Below is a small trained network, with its code and all its weights. Each question gives an input and a target symbol and asks what happens when units are switched off, that is, made to give their printed mean instead of their output.

import numpy as np


def w(rows, s, z=0):
    codes = np.array(rows[::2]) - 128.0
    scale = np.full(codes.shape[1], s)
    scale[-1] = z or s
    return codes * scale


def f(y):
    return np.maximum(y, 0)


def softmax(a):
    e = np.exp(a - a.max(-1, keepdims=True))
    return e / e.sum(-1, keepdims=True)


def log_softmax(a):
    a = a - a.max(-1, keepdims=True)
    return a - np.log(np.exp(a).sum(-1, keepdims=True))


def net(x, mask):
    ids = ['ΓΞΠΣΦελψ'.index(c) for c in x.split()]
    T = len(ids)
    res = E[ids] + P[:T]
    u = 0
    for l in range(2):
        r = res
        for j in range(3):
            rows = slice(2 * j, 2 * j + 2)
            q, k, v = (r @ M[l][rows].T for M in (Q, K, V))
            z = softmax(np.where(np.tri(T) > 0, q @ k.T / 2**0.5, -1e9)) @ v
            o = O[l][rows]
            res = res + np.where(mask[u + j], z, o[:, -1]) @ o[:, :-1]
        u += 3
        y = f(res @ A[l][:, :-1].T + A[l][:, -1])
        res = res + np.where(mask[u : u + 8], y, B[l][:, -1]) @ B[l][:, :-1]
        u += 8
    return log_softmax(res[-1] @ U[:, :-1].T + U[:, -1])


Q, K, V, O, A, B = {}, {}, {}, {}, {}, {}
E = w([
[162,160,132,60,119,57,231,179],'Γ',
[107,224,34,58,113,47,149,52],'Ξ',
[65,120,32,124,29,142,248,29],'Π',
[140,165,186,169,118,141,194,103],'Σ',
[58,205,88,191,180,153,118,6],'Φ',
[195,138,42,152,132,146,191,82],'ε',
[114,190,179,23,150,144,105,59],'λ',
[97,152,108,236,187,196,168,145],'ψ',
],0.011)
P = w([
[164,192,246,198,98,160,125,169],'0',
[151,171,227,155,94,170,116,140],'1',
[140,131,185,142,112,176,120,139],'2',
[119,113,164,129,130,155,128,97],'3',
[105,69,157,124,161,133,155,45],'4',
[56,46,171,113,189,114,170,2],'5',
],0.0044)
Q[0] = w([
[151,105,114,145,147,114,139,150],'L0H0',
[71,166,107,77,108,112,113,110],'L0H0',
[148,183,122,129,102,112,253,76],'L0H1',
[126,112,188,99,114,116,82,97],'L0H1',
[113,163,156,125,126,153,168,120],'L0H2',
[140,128,127,130,141,113,128,116],'L0H2',
],0.053)
K[0] = w([
[137,92,129,153,182,152,133,161],'L0H0',
[93,182,70,75,70,99,108,128],'L0H0',
[127,127,176,157,1,196,164,103],'L0H1',
[94,138,168,86,154,147,70,154],'L0H1',
[163,113,41,118,131,116,103,115],'L0H2',
[116,88,120,136,101,118,105,150],'L0H2',
],0.041)
V[0] = w([
[172,159,142,119,185,68,101,81],'L0H0',
[130,140,129,155,122,144,121,117],'L0H0',
[54,25,155,99,122,145,185,94],'L0H1',
[142,142,150,132,178,131,132,143],'L0H1',
[3,147,138,130,71,113,124,181],'L0H2',
[110,43,99,110,88,178,154,89],'L0H2',
],0.015)
O[0] = w([
[78,191,127,70,15,154,137,115,190],'L0H0',
[131,128,140,132,100,160,144,113,170],'L0H0',
[106,206,255,86,204,146,192,153,251],'L0H1',
[199,133,62,121,159,92,99,110,44],'L0H1',
[109,203,11,135,54,137,76,255,3],'L0H2',
[63,36,115,158,57,11,139,68,166],'L0H2',
],0.0055,0.0048)
A[0] = w([
[114,78,124,176,134,191,51,131,53],'L0N0',
[158,74,138,107,119,57,150,190,61],'L0N1',
[58,187,203,82,137,133,86,221,4],'L0N2',
[207,62,146,64,48,51,147,220,97],'L0N3',
[164,117,48,124,111,136,148,166,93],'L0N4',
[143,6,116,66,161,43,21,207,95],'L0N5',
[101,63,78,238,171,119,97,161,48],'L0N6',
[61,138,144,175,134,105,17,135,89],'L0N7',
],0.011,0.0037)
B[0] = w([
[103,89,172,133,144,65,55,116,152],'L0N0',
[78,76,150,126,91,149,105,149,142],'L0N1',
[178,71,111,110,109,250,53,79,252],'L0N2',
[44,5,77,125,168,150,34,172,152],'L0N3',
[136,62,155,166,35,159,106,150,178],'L0N4',
[117,236,121,143,167,148,147,75,128],'L0N5',
[98,106,171,183,176,161,123,168,167],'L0N6',
[80,112,106,180,147,175,103,153,142],'L0N7',
],0.011,0.0028)
Q[1] = w([
[54,84,124,120,112,138,134,44],'L1H0',
[124,109,176,177,145,110,172,74],'L1H0',
[126,101,91,98,108,121,162,90],'L1H1',
[99,96,141,151,136,168,133,24],'L1H1',
[151,77,141,154,127,165,158,114],'L1H2',
[93,150,139,136,110,177,127,3],'L1H2',
],0.047)
K[1] = w([
[33,110,109,44,138,5,143,88],'L1H0',
[73,86,186,180,111,61,249,140],'L1H0',
[82,42,186,131,188,106,155,115],'L1H1',
[34,144,142,90,157,79,173,14],'L1H1',
[118,148,138,93,188,100,179,80],'L1H2',
[86,232,106,62,30,41,112,125],'L1H2',
],0.031)
V[1] = w([
[158,223,237,153,68,95,143,209],'L1H0',
[60,137,206,115,114,162,80,153],'L1H0',
[77,196,173,204,100,135,36,49],'L1H1',
[174,137,2,218,130,176,208,89],'L1H1',
[11,118,79,17,154,24,113,51],'L1H2',
[122,139,91,101,156,103,151,180],'L1H2',
],0.0092)
O[1] = w([
[217,166,213,177,131,159,144,112,60],'L1H0',
[108,112,180,146,193,165,87,208,161],'L1H0',
[93,219,115,118,183,109,13,97,254],'L1H1',
[87,171,134,253,96,16,197,95,175],'L1H1',
[228,182,108,197,33,208,76,209,215],'L1H2',
[152,86,163,182,87,144,189,96,42],'L1H2',
],0.0037,0.0056)
A[1] = w([
[225,147,115,173,42,122,99,172,44],'L1N0',
[133,87,118,160,195,81,150,155,4],'L1N1',
[140,175,64,64,85,93,164,169,73],'L1N2',
[148,66,168,102,106,139,193,174,79],'L1N3',
[112,140,138,163,81,35,209,138,95],'L1N4',
[117,160,119,29,81,101,112,129,29],'L1N5',
[134,174,135,174,113,135,200,249,34],'L1N6',
[231,202,122,136,179,94,205,132,226],'L1N7',
],0.012,0.0034)
B[1] = w([
[79,220,165,159,37,109,152,255,193],'L1N0',
[219,145,134,180,100,149,99,188,172],'L1N1',
[45,79,251,183,132,130,96,120,185],'L1N2',
[91,166,75,132,173,49,141,139,200],'L1N3',
[202,69,65,113,136,172,120,83,254],'L1N4',
[237,129,86,176,111,136,174,186,222],'L1N5',
[131,94,102,104,202,140,210,16,159],'L1N6',
[79,96,228,98,101,64,128,122,240],'L1N7',
],0.0098,0.007)
U = w([
[85,78,104,74,149,137,89,162,127],'Γ',
[201,177,149,40,136,246,72,112,161],'Ξ',
[162,82,95,135,112,131,134,52,143],'Π',
[113,154,139,158,57,146,139,151,123],'Σ',
[139,124,153,222,204,165,110,125,36],'Φ',
[86,131,253,51,175,127,152,101,212],'ε',
[74,215,81,153,158,98,47,50,114],'λ',
[82,127,136,134,151,205,176,112,1],'ψ',
],0.0045,0.0041)

Each question gives the input, a string of symbols that net reads in full, and the target symbol t.
The units are the heads (2 rows each of Q, K, V and O) and the neurons (one row each of A and B). Each row of codes is followed by its name. A weight is (code - 128) times the scale printed after its matrix; where a second scale follows, it is the last column's (O, A, B and U).
mask holds one flag per unit, layer by layer, with each layer's heads first. A switched-off unit (its flag False) gives its mean, the last column of its rows in O or B, instead of its output. The means were averaged over made-up inputs and are rounded, as every weight is.
A unit's drop is (log p(t) with every unit on - log p(t) with that unit switched off) / (log p(t) with every unit on - log p(t) with every unit switched off).
The circuit of an input: a set's keep is (log p(t) with only the set's units on - log p(t) with every unit switched off) / (log p(t) with every unit on - log p(t) with every unit switched off). Starting from the 12 units with the biggest drops (on a tie, the unit counted first), units are removed one at a time, each time the one whose removal leaves the highest keep (on an exact tie, the one counted first), for as long as the keep stays at least 0.8.
circuit, biggest first: the units of the circuit, biggest drop first
most important unit: the unit with the biggest drop
k most important neurons: the k neurons with the biggest drops, biggest first
k most important neurons of layer l: the k neurons of layer l with the biggest drops, biggest first
heads that matter: for each layer, one digit per head in row order, 1 if its drop is at least 0.15 and else 0, layers parted by /
input ε ε ψ ε, target Φ: most important unit	L0H0
input Σ ε λ ε Φ Π, target ε: heads that matter	011 / 000
input λ Σ Γ ε, target Π: heads that matter	011 / 110
input Ξ Ξ Ξ ε, target Π: heads that matter	011 / 111
input λ Π Γ Ξ λ Γ, target Ξ: circuit, biggest first	L0H1, L0N2, L0H2
input Ξ Π Ξ Φ, target Ξ: circuit, biggest first	L0H1, L0N2, L0H2
input Φ ε Σ ε Σ Γ, target Γ: 2 most important neurons	L0N3, L0N1
input Π Ξ Σ, target Ξ: circuit, biggest first	L0N2, L0H2, L0H1
input Π Σ Π, target Π: circuit, biggest first	L0H2, L1N4, L1H1
input ε Ξ Π Γ Ξ ψ, target Ξ: circuit, biggest first	L0H1, L0N2, L0H2, L1H1
input Ξ Ξ ε ε Ξ, target Π: circuit, biggest first	L0H1, L1N5, L1H0, L1N0
input Π Φ λ, target λ: 2 most important neurons of layer 0	L0N5, L0N7
input ε Φ Ξ, target Σ: circuit, biggest first	L0H1, L1H2, L1N0
input ε Ξ Ξ Σ Γ, target Γ: circuit, biggest first	L0N3, L1H1, L1N3
input Γ Ξ Σ Π ψ, target Ξ: circuit, biggest first	L0N2, L0H1, L0H2
input Φ ε λ Γ Π ε, target ε: most important unit	L0H1
input Σ Ξ Σ Π, target Ξ: circuit, biggest first	L0H1, L0N2, L0H0, L0H2
input Γ ψ Σ Π, target Π: circuit, biggest first	L0H2, L1N4
input Σ ε Ξ Φ ε, target Σ: 2 most important neurons	L1N0, L0N6
input ε Σ λ, target Ξ: most important unit	L1H1
input Ξ λ Σ Π ε Φ, target ε: circuit, biggest first	L0H2, L0H1
input ε ε ε Γ ψ, target Φ: circuit, biggest first	L0N6, L1N1, L0H0, L0H1
input Ξ ε Ξ, target Π: 2 most important neurons	L1N4, L0N4
input Γ Σ ε Ξ, target Σ: circuit, biggest first	L1H2, L1N0, L0H1, L0H0
input Σ ε Γ Π Ξ, target Ξ: circuit, biggest first	L0H1, L0N2, L1N7
input ε Φ ε, target λ: heads that matter	011 / 010
input ε Π Ξ Ξ, target Ξ: heads that matter	010 / 000
input ε ε Ξ Π Σ, target Ξ: heads that matter	010 / 000
input Π ε ε ψ, target ε: 2 most important neurons	L1N7, L0N2
